Moves between items:
tor: κ>lub, α>vaf, θ>mor, χ>fos
dut: κ>feg, α>biv, θ>bab, χ>zev
reg: κ>lig, α>sut, θ>duz, χ>tal
rep: κ>sut, α>zev, θ>viv, χ>mag
rez: κ>pav, α>sas, θ>dar, χ>gam
gab: κ>ril, α>pev, θ>bas, χ>det
kar: κ>vaf, α>dof, θ>bof, χ>baf
gat: κ>rit, α>gol, θ>tar, χ>vum
bor: κ>gud, α>geb, θ>vur, χ>vos
fon: κ>nad, α>tor, θ>gol, χ>lud
dob: κ>zul, α>vas, θ>dag, χ>toz
val: κ>pez, α>kez, θ>vas, χ>zud
fuv: κ>kan, α>ran, θ>mav, χ>dag
sot: κ>niz, α>zik, θ>gam, χ>tof
zul: κ>dag, α>sog, θ>fuv, χ>dob
foz: κ>dof, α>tiz, θ>zut, χ>mol
viv: κ>lib, α>feg, θ>tup, χ>sut
gud: κ>vur, α>tev, θ>las, χ>bor
rir: κ>biv, α>vum, θ>ruf, χ>vig
miz: κ>kap, α>zul, θ>pev, χ>zut
zes: κ>zik, α>gab, θ>zab, χ>mor
zut: κ>miz, α>dob, θ>kap, χ>dof
vas: κ>sog, α>tal, θ>fop, χ>pez
dof: κ>zut, α>toz, θ>miz, χ>foz
suk: κ>vig, α>pav, θ>rir, χ>mef
vos: κ>bor, α>tar, θ>gud, χ>ruf
ril: κ>bas, α>gev, θ>gis, χ>gab
dag: κ>fuv, α>fop, θ>kan, χ>zul
vup: κ>sas, α>gis, θ>lud, χ>zab
mag: κ>rep, α>kad, θ>sut, χ>sos
rab: κ>fos, α>baf, θ>tor, χ>gis
mor: κ>zes, α>det, θ>zik, χ>lub
geb: κ>tev, α>niz, θ>mef, χ>tar
kig: κ>nak, α>tup, θ>zud, χ>duz
sog: κ>fop, α>reg, θ>ran, χ>vas
naz: κ>baf, α>mol, θ>kar, χ>pil
kez: κ>rek, α>sos, θ>tal, χ>zer
gol: κ>tof, α>mor, θ>sot, χ>nad
lig: κ>duz, α>viv, θ>kig, χ>reg
nor: κ>mak, α>kig, θ>los, χ>ran
tiz: κ>toz, α>val, θ>dob, χ>los
rit: κ>tar, α>tof, θ>geb, χ>gat
mak: κ>los, α>nak, θ>tiz, χ>nor
los: κ>tiz, α>zud, θ>toz, χ>mak
mub: κ>ren, α>gud, θ>sos, χ>gul
mol: κ>foz, α>los, θ>dof, χ>mav
lub: κ>mor, α>bof, θ>zes, χ>tor
kap: κ>pev, α>dag, θ>gev, χ>miz
vaf: κ>bof, α>zut, θ>det, χ>kar
ruf: κ>vos, α>rit, θ>bor, χ>biv
duz: κ>kig, α>lib, θ>nak, χ>lig
zab: κ>vup, α>bas, θ>sas, χ>zik
gev: κ>pil, α>kan, θ>naz, χ>pev
gul: κ>mub, α>bor, θ>ren, χ>bab
fop: κ>ran, α>lig, θ>nor, χ>sog
dar: κ>vum, α>fon, θ>gat, χ>pav
giv: κ>zer, α>mub, θ>kez, χ>tup
pav: κ>dar, α>lud, θ>vum, χ>rez
bab: κ>gul, α>vos, θ>mub, χ>feg
fos: κ>tor, α>kar, θ>lub, χ>rab
pev: κ>gev, α>fuv, θ>pil, χ>kap
tev: κ>mef, α>gam, θ>suk, χ>geb
det: κ>gab, α>kap, θ>ril, χ>bof
biv: κ>ruf, α>gat, θ>vos, χ>rir
feg: κ>bab, α>ruf, θ>gul, χ>dut
nad: κ>gol, α>lub, θ>tof, χ>fon
bof: κ>det, α>miz, θ>gab, χ>vaf
tup: κ>giv, α>gul, θ>zer, χ>lib
lib: κ>tup, α>bab, θ>giv, χ>viv
zev: κ>dut, α>rir, θ>feg, χ>kad
pez: κ>vas, α>rek, θ>sog, χ>val
gis: κ>rab, α>naz, θ>fos, χ>bas
sas: κ>lud, α>rab, θ>fon, χ>vup
tal: κ>reg, α>rep, θ>lig, χ>rek
zik: κ>zab, α>ril, θ>vup, χ>zes
tar: κ>geb, α>sot, θ>tev, χ>rit
zud: κ>val, α>zer, θ>pez, χ>nak
zer: κ>kez, α>ren, θ>rek, χ>giv
las: κ>kad, α>suk, θ>zev, χ>vur
gam: κ>rez, α>vup, θ>pav, χ>niz
sos: κ>mag, α>las, θ>rep, χ>ren
baf: κ>kar, α>foz, θ>vaf, χ>naz
kan: κ>mav, α>nor, θ>mol, χ>fuv
nak: κ>zud, α>giv, θ>val, χ>kig
mav: κ>mol, α>mak, θ>foz, χ>kan
tof: κ>sot, α>zes, θ>niz, χ>gol
ren: κ>sos, α>vur, θ>mag, χ>mub
kad: κ>zev, α>vig, θ>dut, χ>las
rek: κ>tal, α>mag, θ>reg, χ>kez
sut: κ>viv, α>dut, θ>lib, χ>rep
vig: κ>rir, α>dar, θ>biv, χ>suk
ran: κ>nor, α>duz, θ>mak, χ>fop
niz: κ>gam, α>zab, θ>rez, χ>sot
vur: κ>las, α>mef, θ>kad, χ>gud
pil: κ>naz, α>mav, θ>baf, χ>gev
vum: κ>gat, α>nad, θ>rit, χ>dar
lud: κ>fon, α>fos, θ>nad, χ>sas
toz: κ>dob, α>pez, θ>zul, χ>tiz
mef: κ>suk, α>rez, θ>vig, χ>tev
bas: κ>gis, α>pil, θ>rab, χ>ril

In the rows, 66 stands for zero.

The rows follow the links: the fewer symbols apart two items are, the more alike their rows tend to be.

Item, then a row for it; each showing differs a little:
fos: [  47,   60,   60,   82,   67,   81,   28,   59,   53,   66,   63,   63,   76,   74,   97,   52,   25,   81,   85,   67,   96,   52,   35,   53,   70,   87,   60,   43,   59,   68,   52,   84,   50,   48,   80,   51,   33,   83,   88,   66,   58,   50,   44,   64,   65,   76,   73,   76,   61,   70,   79,   25,   70,   98,   35,   74,   61,   65,   69]
feg: [ 107,   72,   72,   60,   70,   56,   86,   71,   80,   70,   71,   81,   35,   55,   57,   86,   95,   47,   46,   68,   45,   61,   93,   85,   67,   66,   48,   79,   75,   68,   76,   42,   81,   61,   58,   82,   82,   41,   37,   48,   86,   72,   97,   70,   52,   50,   60,   53,   54,   54,   56,  111,   67,   44,   87,   68,   66,   74,   67]
gev: [  42,   70,   50,   75,   40,   55,   63,   67,   92,   40,   46,   47,   81,   74,   64,   38,   41,   91,   77,   55,   62,   76,   56,   67,   59,   59,   49,   84,   45,   53,   94,   73,   70,   50,   74,   49,   34,   96,   71,   55,   48,   70,   67,   74,   77,  109,   64,   30,   59,   89,   70,   74,   44,   73,   85,   70,   58,   88,   78]
naz: [  65,   64,   46,   75,   44,   72,   82,   68,   93,   46,   61,   51,   77,   73,   62,   28,   41,   88,   85,   53,   59,   60,   63,   68,   56,   56,   49,   89,   46,   56,   89,   66,   70,   49,   66,   47,   38,   93,   61,   53,   51,   77,   74,   76,   75,   88,   64,    9,   55,   86,   63,   78,   39,   68,   97,   69,   59,   83,   71]
las: [  84,   85,   72,   71,   65,   27,   46,   76,   81,   59,   41,   73,   35,   64,   73,  103,   82,   55,   45,   79,   52,   72,   80,   70,   67,   88,   32,   72,   63,   62,   90,   67,   77,   52,   61,   83,   76,   56,   51,   51,   90,   55,   94,   73,   47,   84,   62,   87,   60,   56,   71,  113,   64,   55,   75,   75,   68,   89,   73]
ran: [  36,   96,   78,   66,   52,   54,   49,   70,   65,   54,   66,   53,   81,   36,   62,   75,   53,   48,   76,   55,   53,   80,   62,  100,   78,   37,   50,   78,   80,   59,   63,   53,   79,   44,   73,   59,   51,   39,   87,   59,   30,   81,   63,   71,   83,   99,   70,   45,   56,   84,   67,   80,   86,   76,   64,   45,   31,   93,   67]
rek: [  52,   67,   62,   56,   59,   49,   60,   76,   77,   64,   56,   60,   59,   41,   59,   64,   68,   85,   32,   72,   54,  103,   86,   78,   49,   38,   87,   75,   88,   44,   97,   78,   75,   67,   68,  101,   88,   34,   67,   86,   78,   75,   85,   69,   74,   82,   74,   85,   62,   66,   54,   97,   51,   52,   56,   65,   71,   88,  100]
kar: [  78,   54,   48,   69,   53,   93,   99,   64,   86,   55,   83,   60,   79,   74,   59,   22,   49,   82,   90,   53,   63,   48,   63,   66,   60,   52,   60,   80,   49,   66,   70,   53,   71,   60,   67,   41,   43,   91,   57,   52,   51,   82,   66,   71,   73,   61,   60,    1,   57,   82,   58,   60,   46,   64,   98,   64,   64,   64,   59]
bab: [ 107,   68,   72,   56,   74,   65,   93,   72,   73,   73,   77,   81,   37,   56,   52,   86,   99,   40,   52,   68,   46,   59,   94,   85,   67,   60,   57,   75,   77,   71,   70,   40,   82,   64,   58,   78,   87,   37,   40,   52,   82,   74,   96,   66,   55,   37,   61,   53,   58,   53,   53,  107,   74,   41,   89,   63,   64,   69,   60]
vaf: [  79,   52,   49,   69,   59,   99,  104,   62,   78,   61,   86,   64,   82,   77,   57,   26,   54,   76,  100,   49,   67,   43,   63,   65,   65,   52,   65,   74,   52,   73,   60,   48,   66,   65,   63,   37,   45,   89,   58,   53,   50,   82,   60,   68,   72,   51,   61,    6,   59,   80,   60,   47,   56,   67,   94,   63,   62,   52,   52]
det: [  71,   54,   61,   68,   68,  103,   94,   56,   62,   70,   92,   65,   86,   81,   61,   34,   58,   65,  103,   52,   73,   38,   53,   62,   72,   60,   72,   66,   55,   80,   38,   50,   59,   72,   65,   36,   49,   87,   67,   57,   48,   73,   48,   62,   70,   45,   61,   23,   69,   74,   64,   31,   70,   76,   81,   59,   59,   42,   42]
gol: [  90,   61,   65,   76,   79,   64,   84,   64,   65,   66,   62,   74,   64,  111,   62,   75,   84,   59,   80,   61,   67,   37,   61,   34,   75,  102,   51,   65,   31,   88,   58,   67,   57,   88,   57,   47,   64,  114,   49,   52,   76,   52,   59,   62,   48,   49,   53,   61,   76,   57,   83,   54,   60,   64,   92,   76,   79,   38,   40]
biv: [  79,   61,   74,   67,   86,   51,   59,   66,   49,   82,   59,   77,   52,   84,   67,   98,   91,   54,   53,   78,   72,   66,   69,   37,   73,   96,   78,   49,   63,   79,   56,   81,   55,   91,   60,   80,   93,   73,   60,   76,   93,   46,   61,   58,   50,   46,   63,  122,   81,   41,   77,   52,   74,   61,   49,   72,   88,   43,   59]
zes: [  68,   47,   44,   77,   56,   76,   46,   63,   83,   61,   51,   65,   56,   77,   97,   34,   34,  104,   64,   75,   92,   62,   53,   42,   51,   86,   62,   55,   52,   54,   86,   98,   55,   48,   74,   67,   43,   87,   70,   67,   88,   52,   69,   72,   56,   77,   73,   70,   56,   66,   72,   52,   36,   79,   47,   90,   83,   76,   93]
tor: [  52,   59,   57,   78,   62,   81,   29,   58,   65,   64,   58,   64,   72,   78,  100,   46,   26,   89,   78,   72,   98,   54,   37,   51,   65,   86,   61,   48,   59,   62,   62,   91,   50,   43,   78,   55,   34,   83,   86,   66,   66,   54,   50,   67,   63,   79,   72,   76,   59,   68,   80,   31,   62,   94,   36,   79,   67,   72,   78]
sos: [  85,   74,   85,   54,   85,   74,   83,   66,   46,   82,   88,   84,   58,   51,   50,   95,   98,   27,   62,   68,   51,   61,   80,   85,   77,   57,   76,   65,   88,   81,   36,   38,   73,   77,   58,   73,   90,   33,   57,   63,   67,   75,   72,   59,   64,   31,   64,   73,   73,   53,   57,   69,   97,   57,   65,   50,   59,   52,   42]
kig: [  50,   71,   74,   52,   64,   50,  102,   75,   71,   65,   65,   56,   83,   62,   25,   71,   98,   66,   53,   56,   37,   94,   87,   69,   57,   34,   98,   83,   67,   67,   75,   59,   76,  104,   59,   78,  101,   65,   61,   87,   59,   83,   68,   62,   84,   73,   62,   65,   86,   74,   58,   80,   56,   40,   94,   53,   69,   56,   62]

Each walk starts at a row. The symbols on each line, taken left to right, move it on to the next item.
Each answer is a row, close to the row of the item it stands for.
new walk
[ 100,   68,   80,   55,   81,   73,   95,   68,   57,   80,   86,   84,   48,   54,   47,   88,  101,   33,   57,   66,   49,   56,   91,   88,   72,   55,   66,   71,   86,   77,   50,   35,   76,   72,   55,   78,   91,   35,   44,   54,   72,   77,   82,   63,   61,   26,   61,   60,   65,   51,   53,   86,   88,   48,   81,   57,   61,   56,   46]
α κ θ κ: [  98,   79,   70,   63,   62,   39,   67,   75,   83,   62,   52,   77,   33,   62,   65,   92,   87,   52,   46,   76,   47,   65,   85,   79,   63,   76,   35,   78,   69,   63,   86,   56,   79,   52,   59,   82,   77,   48,   41,   48,   90,   65,  100,   71,   52,   69,   61,   65,   53,   53,   61,  122,   60,   48,   82,   72,   67,   88,   75]
α θ κ κ κ χ κ: [  74,   85,   77,   69,   73,   23,   35,   77,   68,   62,   36,   74,   40,   77,   74,  114,   86,   50,   47,   82,   60,   74,   70,   59,   73,  100,   36,   63,   57,   69,   81,   80,   65,   64,   64,   84,   81,   67,   62,   60,   89,   46,   78,   67,   50,   90,   60,  108,   66,   51,   80,   99,   70,   63,   63,   73,   74,   78,   72]
new walk
[  55,   69,   51,   73,   45,   63,   70,   69,   94,   42,   56,   49,   78,   74,   66,   35,   42,   91,   81,   54,   62,   66,   58,   69,   55,   54,   46,   83,   45,   53,   94,   67,   73,   48,   72,   48,   39,   93,   67,   55,   50,   75,   70,   77,   75,  102,   62,   18,   53,   91,   67,   77,   41,   68,   91,   71,   59,   86,   78]
θ θ κ κ χ θ κ χ: [  66,   55,   62,   69,   74,  103,   85,   58,   54,   73,   94,   68,   88,   82,   68,   40,   55,   61,  100,   55,   81,   39,   48,   59,   74,   65,   74,   57,   55,   81,   35,   54,   56,   71,   66,   36,   46,   88,   70,   62,   46,   71,   43,   63,   72,   45,   60,   33,   71,   72,   66,   23,   76,   78,   73,   60,   59,   43,   41]
χ χ θ κ θ: [  51,   63,   66,   76,   72,   92,   49,   57,   47,   69,   77,   66,   87,   79,   89,   51,   39,   66,   98,   62,   94,   44,   37,   54,   79,   77,   65,   48,   61,   75,   38,   73,   49,   58,   73,   41,   38,   86,   87,   61,   48,   57,   35,   65,   66,   60,   70,   65,   68,   70,   78,   16,   82,   95,   46,   66,   60,   55,   52]
new walk
[  53,   62,   60,   53,   54,   54,   73,   71,   79,   63,   57,   56,   61,   43,   53,   61,   73,   86,   31,   70,   48,  104,   92,   78,   47,   35,   91,   78,   82,   46,   98,   76,   79,   75,   66,   98,   92,   41,   66,   88,   78,   78,   86,   69,   75,   80,   73,   80,   70,   69,   51,   93,   45,   46,   66,   65,   75,   82,   96]
χ χ κ χ: [  50,   74,   64,   59,   57,   48,   49,   71,   69,   66,   52,   58,   58,   36,   65,   70,   64,   81,   32,   76,   59,  105,   85,   81,   49,   44,   81,   68,   92,   43,   94,   78,   75,   59,   73,  101,   86,   29,   75,   85,   79,   73,   82,   69,   78,   86,   77,   92,   61,   65,   56,   93,   57,   56,   47,   65,   67,   91,  100]
κ α κ θ θ θ: [  46,   75,   72,   57,   60,   48,   41,   73,   65,   68,   54,   60,   59,   30,   72,   76,   59,   72,   37,   78,   62,  101,   79,   88,   58,   46,   79,   65,   94,   47,   85,   77,   73,   54,   75,   98,   81,   22,   79,   85,   74,   71,   77,   68,   72,   84,   76,   99,   62,   67,   59,   91,   65,   61,   40,   62,   64,   94,  100]
new walk
[  62,   56,   65,   72,   73,   99,   72,   56,   51,   71,   87,   65,   90,   81,   72,   45,   51,   63,  102,   55,   85,   38,   44,   59,   78,   70,   72,   55,   59,   79,   31,   57,   52,   67,   69,   35,   42,   87,   73,   63,   45,   69,   35,   61,   71,   46,   66,   45,   69,   72,   73,   19,   81,   87,   65,   62,   58,   43,   42]
κ θ χ κ κ χ α: [  73,   57,   46,   72,   48,   82,   95,   64,   95,   50,   74,   54,   77,   76,   61,   23,   50,   84,   88,   52,   61,   51,   64,   69,   57,   50,   56,   84,   49,   63,   79,   56,   67,   55,   67,   43,   38,   94,   56,   57,   52,   82,   72,   76,   69,   77,   62,    6,   57,   88,   57,   67,   40,   66,   97,   69,   60,   73,   67]
χ κ θ κ θ α: [  33,   77,   56,   74,   42,   49,   52,   69,   87,   40,   43,   43,   84,   73,   66,   47,   40,   88,   77,   57,   63,   80,   52,   64,   62,   62,   48,   80,   45,   56,   95,   80,   68,   56,   74,   52,   41,   95,   80,   62,   47,   65,   60,   74,   77,  114,   64,   42,   61,   91,   73,   74,   46,   75,   79,   66,   56,   88,   80]
new walk
[  84,   39,   39,   75,   59,   75,   81,   62,   91,   67,   57,   69,   53,   93,   78,   34,   59,  103,   63,   71,   79,   56,   65,   27,   46,   86,   70,   61,   43,   59,   89,   85,   57,   71,   61,   67,   63,  105,   50,   67,   95,   56,   72,   67,   53,   61,   68,   61,   62,   64,   67,   59,   28,   63,   75,   87,   95,   55,   81]
α κ α θ κ θ θ: [  54,   60,   68,   73,   74,   97,   61,   56,   46,   72,   84,   66,   89,   81,   78,   49,   46,   63,  100,   59,   87,   40,   40,   57,   78,   74,   69,   52,   59,   79,   29,   66,   51,   64,   75,   38,   42,   85,   80,   61,   46,   59,   36,   63,   70,   52,   67,   53,   69,   71,   75,   16,   82,   91,   53,   63,   58,   46,   47]
χ θ κ α χ θ θ: [  78,   53,   54,   70,   66,  100,  100,   57,   71,   64,   92,   66,   83,   82,   59,   28,   56,   73,  100,   47,   75,   40,   57,   63,   68,   54,   67,   72,   53,   76,   49,   48,   61,   68,   62,   35,   46,   90,   61,   56,   49,   78,   53,   63,   73,   44,   62,   13,   66,   77,   61,   41,   64,   69,   93,   62,   59,   46,   48]
new walk
[  70,   75,   80,   70,   80,   31,   39,   71,   57,   72,   42,   76,   48,   82,   69,  112,   89,   52,   49,   82,   66,   72,   67,   47,   75,  105,   61,   54,   57,   76,   65,   85,   61,   82,   61,   80,   90,   73,   68,   68,   91,   42,   64,   59,   50,   70,   61,  122,   79,   48,   84,   73,   74,   66,   54,   75,   79,   59,   64]
χ θ α α α: [  82,   38,   36,   79,   57,   71,   69,   63,   88,   64,   51,   68,   54,   88,   87,   32,   47,  109,   63,   72,   82,   59,   61,   35,   44,   86,   66,   59,   46,   55,   90,   94,   57,   64,   67,   69,   54,   99,   53,   69,   98,   56,   73,   67,   53,   63,   69,   63,   58,   64,   68,   60,   26,   69,   66,   91,   94,   65,   89]
χ χ α κ κ θ χ κ: [  46,   60,   63,   81,   68,   87,   39,   60,   50,   68,   67,   65,   82,   74,   92,   54,   32,   72,   89,   65,   96,   49,   38,   54,   75,   84,   62,   46,   60,   72,   43,   79,   47,   52,   77,   43,   33,   83,   86,   64,   53,   55,   37,   63,   66,   66,   71,   71,   64,   70,   80,   19,   78,   97,   37,   69,   60,   62,   60]
new walk
[  89,   39,   43,   75,   65,   74,   90,   62,   85,   66,   58,   72,   56,  100,   68,   42,   66,   99,   70,   66,   78,   50,   66,   28,   50,   92,   72,   62,   41,   68,   82,   82,   59,   80,   59,   65,   66,  112,   47,   65,   91,   56,   70,   66,   51,   55,   65,   58,   70,   60,   68,   58,   28,   58,   84,   87,   94,   49,   73]
χ χ θ κ θ: [  93,   53,   60,   71,   75,   65,   90,   62,   72,   65,   65,   74,   62,  111,   58,   68,   82,   70,   80,   62,   71,   43,   65,   30,   67,  101,   62,   64,   31,   83,   60,   67,   58,   93,   54,   51,   70,  117,   46,   57,   82,   53,   62,   62,   49,   48,   55,   63,   76,   56,   77,   53,   51,   60,   92,   81,   84,   35,   46]
θ α χ θ: [  74,   43,   41,   76,   57,   75,   54,   62,   87,   62,   51,   66,   56,   84,   93,   31,   42,  105,   64,   72,   91,   60,   59,   37,   49,   89,   63,   58,   50,   54,   91,   96,   55,   55,   70,   70,   50,   91,   60,   67,   93,   51,   70,   72,   56,   71,   74,   68,   54,   67,   70,   57,   29,   75,   59,   92,   88,   71,   94]
